Below are the code and all the weights of a small trained network. Each question names an input and a target symbol and asks about switching units off, where a switched-off unit gives its printed mean instead of its output.

import numpy as np


def w(rows, s, z=0):
    codes = np.array(rows[::2]) - 128.0
    scale = np.full(codes.shape[1], s)
    scale[-1] = z or s
    return codes * scale


def norm(h):
    return h / np.sqrt((h * h).mean(-1, keepdims=True) + 1e-5)


def f(y):
    return y / 2 * (1 + np.tanh(0.7978845608 * (y + 0.044715 * y**3)))


def softmax(a):
    e = np.exp(a - a.max(-1, keepdims=True))
    return e / e.sum(-1, keepdims=True)


def log_softmax(a):
    a = a - a.max(-1, keepdims=True)
    return a - np.log(np.exp(a).sum(-1, keepdims=True))


def net(x, mask):
    ids = ['ΘΞΨαγζλμσφω'.index(c) for c in x.split()]
    T = len(ids)
    res = E[ids] + P[:T]
    r = norm(res)
    for j in range(2):
        rows = slice(3 * j, 3 * j + 3)
        q, k, v = (r @ M[0][rows].T for M in (Q, K, V))
        z = softmax(np.where(np.tri(T) > 0, q @ k.T / 3**0.5, -1e9)) @ v
        o = O[0][rows]
        res = res + np.where(mask[j], z, o[:, -1]) @ o[:, :-1]
    y = f(norm(res) @ A[0][:, :-1].T + A[0][:, -1])
    res = res + np.where(mask[2:14], y, B[0][:, -1]) @ B[0][:, :-1]
    return log_softmax(norm(res)[-1] @ U[:, :-1].T + U[:, -1])


Q, K, V, O, A, B = {}, {}, {}, {}, {}, {}
E = w([
[45,132,106,129,180,128,183],'Θ',
[67,125,146,68,163,66,113],'Ξ',
[164,127,64,138,218,217,121],'Ψ',
[113,13,245,114,201,167,106],'α',
[123,134,204,141,84,137,156],'γ',
[111,186,83,177,145,197,150],'ζ',
[236,223,200,136,195,122,96],'λ',
[99,60,170,192,235,162,93],'μ',
[109,118,203,193,159,166,92],'σ',
[98,139,155,225,139,113,128],'φ',
[168,87,147,169,32,66,208],'ω',
],0.012)
P = w([
[197,244,210,83,242,147,135],'0',
[215,84,242,202,164,58,207],'1',
[144,217,160,89,187,170,88],'2',
[159,91,198,221,107,72,166],'3',
[116,194,128,76,160,172,69],'4',
[146,83,165,219,62,75,146],'5',
[105,178,111,67,144,178,61],'6',
[126,63,142,211,34,86,130],'7',
[91,168,97,64,129,181,59],'8',
[107,28,116,199,13,105,113],'9',
[83,161,85,60,118,181,58],'10',
[108,37,105,188,3,106,106],'11',
],0.0053)
Q[0] = w([
[90,167,144,230,95,132,169],'head 1',
[194,151,167,164,148,174,55],'head 1',
[155,137,195,117,80,103,25],'head 1',
[175,78,227,151,79,147,177],'head 2',
[136,101,138,33,189,139,103],'head 2',
[2,212,174,86,104,129,126],'head 2',
],0.0081)
K[0] = w([
[86,214,124,151,95,181,189],'head 1',
[185,138,158,180,98,139,38],'head 1',
[137,170,255,85,72,95,32],'head 1',
[139,183,230,95,143,115,173],'head 2',
[138,34,110,105,131,125,43],'head 2',
[52,74,136,131,30,149,131],'head 2',
],0.0067)
V[0] = w([
[129,108,181,103,145,98,19],'head 1',
[138,198,159,90,160,64,153],'head 1',
[157,155,126,163,137,191,146],'head 1',
[155,107,42,168,152,172,115],'head 2',
[143,117,123,144,112,48,2],'head 2',
[125,173,174,181,74,168,126],'head 2',
],0.0061)
O[0] = w([
[36,230,142,202,145,127,142,153],'head 1',
[131,93,1,171,63,161,82,254],'head 1',
[117,81,143,57,194,17,128,116],'head 1',
[95,141,38,179,192,86,125,18],'head 2',
[156,70,171,171,141,37,82,91],'head 2',
[109,215,114,163,97,76,229,106],'head 2',
],0.005,0.0035)
A[0] = w([
[113,60,165,93,134,145,101,173],'neuron 1',
[175,116,145,244,84,102,170,111],'neuron 2',
[95,88,107,104,144,100,174,86],'neuron 3',
[161,145,176,46,183,107,152,202],'neuron 4',
[74,181,104,90,145,139,100,136],'neuron 5',
[254,93,144,216,103,209,138,4],'neuron 6',
[189,91,144,235,142,180,138,189],'neuron 7',
[125,89,10,101,124,175,161,12],'neuron 8',
[110,117,131,201,169,135,109,107],'neuron 9',
[178,150,133,89,182,116,57,119],'neuron 10',
[134,117,54,186,150,122,136,126],'neuron 11',
[135,49,181,112,163,29,188,14],'neuron 12',
],0.0094,0.0031)
B[0] = w([
[124,142,113,138,110,102,153,219],'neuron 1',
[142,85,105,87,114,106,130,210],'neuron 2',
[157,161,141,124,130,142,101,158],'neuron 3',
[126,99,116,123,90,152,98,174],'neuron 4',
[171,113,137,125,139,128,162,255],'neuron 5',
[246,111,120,77,159,154,175,178],'neuron 6',
[153,141,152,136,143,109,150,220],'neuron 7',
[99,125,128,139,104,88,112,207],'neuron 8',
[128,126,91,88,113,114,148,171],'neuron 9',
[92,118,115,173,89,98,111,169],'neuron 10',
[110,110,156,109,87,91,120,161],'neuron 11',
[213,122,123,124,181,168,165,166],'neuron 12',
],0.013,0.0045)
U = w([
[78,76,73,66,126,254,141,97],'Θ',
[76,95,139,138,11,85,79,174],'Ξ',
[138,112,31,124,190,144,44,118],'Ψ',
[85,59,203,109,163,189,101,78],'α',
[126,196,178,83,64,200,133,79],'γ',
[129,240,44,133,121,161,149,117],'ζ',
[175,208,126,120,116,128,28,163],'λ',
[84,102,142,171,231,108,114,2],'μ',
[105,196,192,152,172,143,115,124],'σ',
[153,131,148,161,115,32,237,13],'φ',
[250,92,103,102,151,180,161,219],'ω',
],0.011,0.0031)

Each question gives the input, a string of symbols that net reads in full, and the target symbol t.
The units are the heads (3 rows each of Q, K, V and O) and the neurons (one row each of A and B). Each row of codes is followed by its name. A weight is (code - 128) times the scale printed after its matrix; where a second scale follows, it is the last column's (O, A, B and U).
mask holds one flag per unit, heads first, then neurons. A switched-off unit (its flag False) gives its mean, the last column of its rows in O or B, instead of its output. The means were averaged over made-up inputs and are rounded, as every weight is.
A unit's drop is (log p(t) with every unit on - log p(t) with that unit switched off) / (log p(t) with every unit on - log p(t) with every unit switched off).
The circuit of an input: a set's keep is (log p(t) with only the set's units on - log p(t) with every unit switched off) / (log p(t) with every unit on - log p(t) with every unit switched off). Starting from the 12 units with the biggest drops (on a tie, the unit counted first), units are removed one at a time, each time the one whose removal leaves the highest keep (on an exact tie, the one counted first), for as long as the keep stays at least 0.8.
circuit, biggest first: the units of the circuit, biggest drop first
unit that matters most: the unit with the biggest drop
top k neurons: the k neurons with the biggest drops, biggest first
which heads matter: for each layer, one digit per head in row order, 1 if its drop is at least 0.15 and else 0, layers parted by /
input Θ Θ Ψ σ ζ Ξ, target ω: circuit, biggest first => [neuron 12]
input Ξ Ψ Ξ, target Ψ: top 4 neurons => [neuron 7; neuron 11; neuron 8; neuron 10]
input Ξ Ψ Θ, target Θ: top 2 neurons => [neuron 4; neuron 5]
input Ψ Θ φ Ξ Θ ζ Ξ Ξ Ξ Θ ζ, target Ξ: circuit, biggest first => [neuron 8; neuron 6; head 1]
input Ξ Ξ Ξ Θ Θ Ξ Ψ Ψ φ, target φ: top 4 neurons => [neuron 9; neuron 7; neuron 6; neuron 4]
input Ξ Ξ ω Ξ Θ Ξ Ξ, target Ξ: circuit, biggest first => [head 2; neuron 10]
input ω μ Ξ Ξ α Θ Ξ Ξ ω Ξ Ψ Ψ, target φ: which heads matter => 11
input Ψ λ Ξ Θ Ξ φ, target ω: which heads matter => 00
input μ Θ γ Ξ Θ Ξ Ξ Ψ Ψ α, target ω: circuit, biggest first => [neuron 6; neuron 12]
input Ξ φ Ξ, target φ: top 2 neurons => [neuron 5; neuron 10]
input Ξ Ξ σ φ, target ω: which heads matter => 01
input Ξ φ Ξ γ Ξ Ξ ζ ζ Ψ φ Ξ, target ζ: which heads matter => 11
input φ α σ Ξ Ξ Ξ Ξ ω, target ω: top 2 neurons => [neuron 6; neuron 2]
input ζ Ξ Ξ Ξ Ξ Ξ Θ ζ Ξ μ, target ω: which heads matter => 00
input λ Ξ ζ λ σ ζ φ λ ζ ω, target ω: unit that matters most => neuron 12
input Ξ μ Ξ, target μ: which heads matter => 11
input Ξ ζ γ Θ Ξ Ξ Θ Θ Ξ, target Θ: which heads matter => 11
input ω φ Ξ Θ Ξ Θ Ξ Ξ σ, target σ: which heads matter => 10
input ζ Ξ α ζ σ Ψ Ξ ζ φ σ φ Θ, target ω: circuit, biggest first => [head 1; neuron 12]
input μ Θ ζ Ψ Θ γ φ Θ Θ Ξ, target ω: unit that matters most => neuron 12
input Ψ γ Θ Ξ Θ ζ Ξ α φ Θ Θ Θ, target Ξ: which heads matter => 01
input α ζ Ψ Θ, target ω: circuit, biggest first => [neuron 12; head 1]
input Θ γ Ξ Ψ Ξ, target Ψ: top 4 neurons => [neuron 7; neuron 11; neuron 8; neuron 6]
